Here is a tiny trained network, its code and every weight. The questions are about switching its units off for an input and a class, where a switched-off unit gives its printed mean instead of its output.

import numpy as np


def w(rows, s, z=0):
    codes = np.array(rows[::2]) - 128.0
    scale = np.full(codes.shape[1], s)
    scale[-1] = z or s
    return codes * scale


def f(y):
    return np.maximum(y, 0)


def log_softmax(a):
    a = a - a.max(-1, keepdims=True)
    return a - np.log(np.exp(a).sum(-1, keepdims=True))


def net(x, mask):
    res = np.array(x, float).reshape(1, 7) / 4 @ E
    y = f(res @ A[0][:, :-1].T + A[0][:, -1])
    res = res + np.where(mask, y, B[0][:, -1]) @ B[0][:, :-1]
    return log_softmax(res[-1] @ U[:, :-1].T + U[:, -1])


A, B = {}, {}
E = w([
[216,95,107,245,129,78,223,219,241,193],'x0',
[140,242,55,229,3,180,99,168,51,99],'x1',
[167,115,107,178,125,99,198,4,91,74],'x2',
[119,125,134,125,125,130,132,127,134,136],'x3',
[220,60,191,199,119,130,29,107,51,228],'x4',
[126,121,135,117,122,133,133,130,125,125],'x5',
[77,70,174,172,97,37,103,185,113,17],'x6',
],0.007)
A[0] = w([
[98,87,159,165,93,41,106,167,121,52,34],'N1',
[181,183,71,95,143,206,155,79,157,211,4],'N2',
[67,130,153,74,127,164,60,254,166,179,134],'N3',
[157,94,97,163,134,99,200,1,88,76,246],'N4',
[142,237,39,220,10,180,108,175,62,103,36],'N5',
[93,87,171,165,84,38,109,169,119,37,31],'N6',
[212,110,101,230,120,79,220,216,239,178,15],'N7',
[36,203,52,70,126,128,232,156,210,37,50],'N8',
],0.006,0.0027)
B[0] = w([
[98,146,46,140,189,226,195,180,85,177,185],'N1',
[83,148,55,154,189,214,203,216,77,163,186],'N2',
[224,200,159,168,118,99,106,162,200,46,221],'N3',
[192,226,163,146,94,105,111,210,202,71,232],'N4',
[113,17,159,51,254,36,157,71,221,127,245],'N5',
[98,146,50,128,187,215,194,186,86,181,192],'N6',
[36,168,158,35,92,168,33,11,41,32,252],'N7',
[223,17,166,218,84,146,30,80,61,222,254],'N8',
],0.0064,0.0083)
U = w([
[31,179,133,36,88,167,56,43,42,48,68],'0',
[113,19,137,61,236,49,173,98,240,135,71],'1',
[227,33,139,255,71,149,55,112,64,212,76],'2',
[83,173,70,153,173,218,232,210,84,167,92],'3',
[129,152,131,138,97,111,148,134,158,125,254],'4',
[218,243,146,164,96,102,114,181,217,60,97],'5',
[124,138,131,124,82,107,140,125,131,138,228],'6',
],0.0086,0.0085)

Each question gives the input, the list of numbers given to net, and the class t.
The units are the neurons (one row each of A and B). Each row of codes is followed by its name. A weight is (code - 128) times the scale printed after its matrix; where a second scale follows, it is the last column's (A, B and U).
mask holds one flag per neuron, in row order. A switched-off neuron (its flag False) gives its mean, the last column of its row in B, instead of its output. The means were averaged over made-up inputs and are rounded, as every weight is.
A unit's drop is (log p(t) with every unit on - log p(t) with that unit switched off) / (log p(t) with every unit on - log p(t) with every unit switched off).
The circuit of an input: a set's keep is (log p(t) with only the set's units on - log p(t) with every unit switched off) / (log p(t) with every unit on - log p(t) with every unit switched off). Starting from all 8 units, units are removed one at a time, each time the one whose removal leaves the highest keep (on an exact tie, the one counted first), for as long as the keep stays at least 0.8.
units of the circuit, in order: the units of the circuit, biggest drop first
top k neurons: the k neurons with the biggest drops, biggest first
drop of u: that unit's drop, to one decimal
input [-5,4,-4,-6,1,7,3], class 6: units of the circuit, in order -> (N7)
input [4,5,4,5,5,-7,-4], class 6: units of the circuit, in order -> (N8; N7)
input [7,2,-7,8,5,0,-6], class 4: top 2 neurons -> (N8; N3)
input [-4,0,1,7,-4,3,8], class 3: units of the circuit, in order -> (N6; N1)
input [-4,7,-1,1,4,-1,3], class 1: top 2 neurons -> (N5; N7)
input [-6,1,-7,8,-8,-2,4], class 2: top 2 neurons -> (N8; N7)
input [4,2,-3,-5,4,6,-2], class 6: units of the circuit, in order -> (N8; N7)
input [-4,5,6,-4,1,-2,-2], class 5: top 2 neurons -> (N4; N7)
input [7,7,2,-6,7,6,-7], class 0: top 2 neurons -> (N7; N8)
input [4,7,7,-4,6,1,-1], class 1: top 2 neurons -> (N5; N8)
input [5,-4,3,4,-7,2,4], class 2: top 2 neurons -> (N8; N5)
input [-4,-4,-8,1,2,7,0], class 5: top 4 neurons -> (N3; N5; N7; N8)
input [-5,0,5,7,-4,1,6], class 4: top 2 neurons -> (N7; N4)
input [-5,4,4,8,-3,1,-5], class 4: units of the circuit, in order -> (N7)
input [-7,7,-8,-6,-5,-3,-3], class 5: top 2 neurons -> (N3; N7)
input [8,-5,-8,-5,-5,-5,0], class 0: top 2 neurons -> (N7; N4)
input [-6,7,4,1,7,6,-2], class 1: top 3 neurons -> (N5; N7; N8)
input [-1,4,1,-7,4,1,5], class 4: top 3 neurons -> (N8; N2; N5)
input [-4,0,3,1,-3,0,-6], class 3: top 2 neurons -> (N7; N2)
input [3,3,4,4,-4,3,8], class 3: units of the circuit, in order -> (N6)
input [-2,2,-2,8,-1,4,8], class 3: top 2 neurons -> (N6; N1)
input [7,-3,3,2,1,7,0], class 0: drop of N7 -> 0.7
input [-4,-4,5,1,0,-3,7], class 3: drop of N1 -> 0.2
input [2,2,4,-4,-6,6,1], class 2: drop of N8 -> 1.0
input [1,7,-3,1,-5,7,-4], class 1: drop of N5 -> 1.0
